Here is a tiny trained network, its code and every weight. The questions are about switching its units off for an input and a class, where a switched-off unit gives its printed mean instead of its output.

import numpy as np


def w(rows, s, z=0):
    codes = np.array(rows[::2]) - 128.0
    scale = np.full(codes.shape[1], s)
    scale[-1] = z or s
    return codes * scale


def norm(h):
    return h / np.sqrt((h * h).mean(-1, keepdims=True) + 1e-5)


def f(y):
    return np.maximum(y, 0)


def log_softmax(a):
    a = a - a.max(-1, keepdims=True)
    return a - np.log(np.exp(a).sum(-1, keepdims=True))


def net(x, mask):
    res = np.array(x, float).reshape(1, 8) / 4 @ E
    u = 0
    for l in range(3):
        y = f(norm(res) @ A[l][:, :-1].T + A[l][:, -1])
        res = res + np.where(mask[u : u + 7], y, B[l][:, -1]) @ B[l][:, :-1]
        u += 7
    return log_softmax(norm(res)[-1] @ U[:, :-1].T + U[:, -1])


A, B = {}, {}
E = w([
[139,115,111,111,137,131,109],'x0',
[82,102,200,55,93,6,176],'x1',
[117,130,120,126,128,129,138],'x2',
[119,131,130,131,125,129,136],'x3',
[126,130,135,135,124,127,133],'x4',
[84,193,173,81,157,209,93],'x5',
[157,135,171,153,116,122,107],'x6',
[16,112,114,186,162,33,37],'x7',
],0.0024)
A[0] = w([
[159,76,134,89,103,43,163,81],'L0N1',
[215,181,141,77,152,158,173,224],'L0N2',
[103,99,136,173,231,54,81,89],'L0N3',
[81,125,184,30,95,95,133,10],'L0N4',
[105,231,93,142,119,199,39,36],'L0N5',
[175,35,39,254,91,139,153,254],'L0N6',
[69,142,122,181,184,73,79,195],'L0N7',
],0.0044,0.00098)
B[0] = w([
[142,64,132,188,158,171,128,225],'L0N1',
[162,215,75,139,92,168,142,238],'L0N2',
[84,179,117,134,109,121,131,226],'L0N3',
[172,176,148,79,84,71,94,217],'L0N4',
[95,70,146,147,131,112,142,218],'L0N5',
[100,177,191,3,96,57,118,254],'L0N6',
[64,104,146,132,142,168,96,243],'L0N7',
],0.0057,0.0034)
A[1] = w([
[51,35,98,254,168,61,120,185],'L1N1',
[164,114,97,119,88,190,141,170],'L1N2',
[149,191,82,230,170,196,132,132],'L1N3',
[232,149,180,26,120,134,227,144],'L1N4',
[87,246,131,68,59,107,92,220],'L1N5',
[85,65,152,138,17,111,132,254],'L1N6',
[74,93,169,82,203,88,109,171],'L1N7',
],0.0048,0.0019)
B[1] = w([
[213,113,63,118,75,70,169,194],'L1N1',
[80,163,137,124,158,85,121,163],'L1N2',
[62,129,191,80,211,93,66,156],'L1N3',
[134,46,71,255,125,113,154,225],'L1N4',
[205,135,146,60,122,68,128,253],'L1N5',
[139,167,137,137,150,218,161,201],'L1N6',
[145,85,194,113,124,216,94,196],'L1N7',
],0.0054,0.0068)
A[2] = w([
[172,113,105,102,69,95,136,141],'L2N1',
[117,24,161,151,169,173,97,93],'L2N2',
[100,202,138,82,195,104,117,250],'L2N3',
[160,130,115,158,37,122,134,128],'L2N4',
[166,94,82,254,121,172,148,254],'L2N5',
[77,82,142,157,136,189,127,59],'L2N6',
[211,130,112,109,71,59,119,98],'L2N7',
],0.0058,0.00089)
B[2] = w([
[146,208,73,166,180,125,177,218],'L2N1',
[81,99,77,223,95,138,246,160],'L2N2',
[122,98,167,38,75,134,1,186],'L2N3',
[122,134,88,124,195,144,81,195],'L2N4',
[24,64,196,83,60,127,76,192],'L2N5',
[141,101,124,159,91,89,184,148],'L2N6',
[143,159,110,143,186,163,151,254],'L2N7',
],0.0061,0.006)
U = w([
[231,185,46,142,203,111,192,52],'0',
[115,145,174,26,97,140,36,253],'1',
[46,1,109,207,89,156,179,58],'2',
],0.0098,0.00042)

Each question gives the input, the list of numbers given to net, and the class t.
The units are the neurons (one row each of A and B). Each row of codes is followed by its name. A weight is (code - 128) times the scale printed after its matrix; where a second scale follows, it is the last column's (A, B and U).
mask holds one flag per neuron, layer by layer. A switched-off neuron (its flag False) gives its mean, the last column of its row in B, instead of its output. The means were averaged over made-up inputs and are rounded, as every weight is.
A unit's drop is (log p(t) with every unit on - log p(t) with that unit switched off) / (log p(t) with every unit on - log p(t) with every unit switched off).
The circuit of an input: a set's keep is (log p(t) with only the set's units on - log p(t) with every unit switched off) / (log p(t) with every unit on - log p(t) with every unit switched off). Starting from the 12 units with the biggest drops (on a tie, the unit counted first), units are removed one at a time, each time the one whose removal leaves the highest keep (on an exact tie, the one counted first), for as long as the keep stays at least 0.8.
circuit, biggest first: the units of the circuit, biggest drop first
most important unit: the unit with the biggest drop
top k neurons: the k neurons with the biggest drops, biggest first
k most important neurons of layer l: the k neurons of layer l with the biggest drops, biggest first
drop when u is switched off: that unit's drop, to one decimal
input [-6,-5,5,-4,7,-3,-6,3], class 1: circuit, biggest first => L0N6
input [6,3,7,-3,-6,-8,4,-4], class 2: top 2 neurons => L0N1, L1N4
input [-5,6,-6,-3,-2,-8,5,-3], class 2: top 3 neurons => L0N1, L1N5, L2N5
input [-1,-7,6,8,1,-1,8,1], class 1: top 2 neurons => L0N6, L1N4
input [8,1,-6,-5,7,-7,4,-4], class 2: top 4 neurons => L1N4, L0N1, L0N4, L2N5
input [2,4,-6,-1,-8,0,-7,3], class 0: 3 most important neurons of layer 0 => L0N6, L0N1, L0N2
input [-7,-2,-5,-4,-2,2,-3,-8], class 1: top 3 neurons => L0N6, L0N2, L1N1
input [-8,-3,-6,7,-1,1,-5,-6], class 1: top 4 neurons => L1N1, L0N4, L1N3, L0N6
input [-5,5,1,7,8,-1,2,-1], class 2: 2 most important neurons of layer 0 => L0N1, L0N6
input [-4,3,-4,-4,-5,-5,5,-8], class 2: top 2 neurons => L1N4, L2N5
input [-3,-8,1,-2,-5,0,-7,2], class 1: top 2 neurons => L1N4, L0N6
input [-1,6,-3,4,5,-6,1,5], class 0: 2 most important neurons of layer 1 => L1N1, L1N4
input [8,-4,-4,-7,-1,-4,8,8], class 1: top 3 neurons => L0N6, L1N4, L0N7
input [-4,8,0,1,8,4,-1,-8], class 0: most important unit => L0N4
input [-4,3,6,-1,1,-2,-8,8], class 0: 2 most important neurons of layer 1 => L1N1, L1N4
input [-3,8,-2,-8,-5,-1,-8,-1], class 2: top 2 neurons => L0N1, L0N6
input [-3,1,4,7,-8,7,-2,0], class 0: 4 most important neurons of layer 1 => L1N5, L1N3, L1N2, L1N6
input [4,-4,0,6,6,1,8,-7], class 1: top 4 neurons => L1N1, L0N4, L2N5, L0N2
input [-7,-6,-2,6,3,7,4,-5], class 1: top 2 neurons => L0N2, L1N3
input [-4,2,4,-6,-2,6,5,0], class 0: most important unit => L0N7
input [-2,7,4,0,-7,-1,-4,4], class 0: 2 most important neurons of layer 0 => L0N6, L0N1
input [5,0,7,7,0,8,-8,6], class 2: 2 most important neurons of layer 2 => L2N2, L2N6
input [3,-7,-2,-2,5,-7,6,7], class 1: drop when L1N4 is switched off => 0.2
input [7,-7,0,-2,-3,6,2,-5], class 1: drop when L1N3 is switched off => 0.1
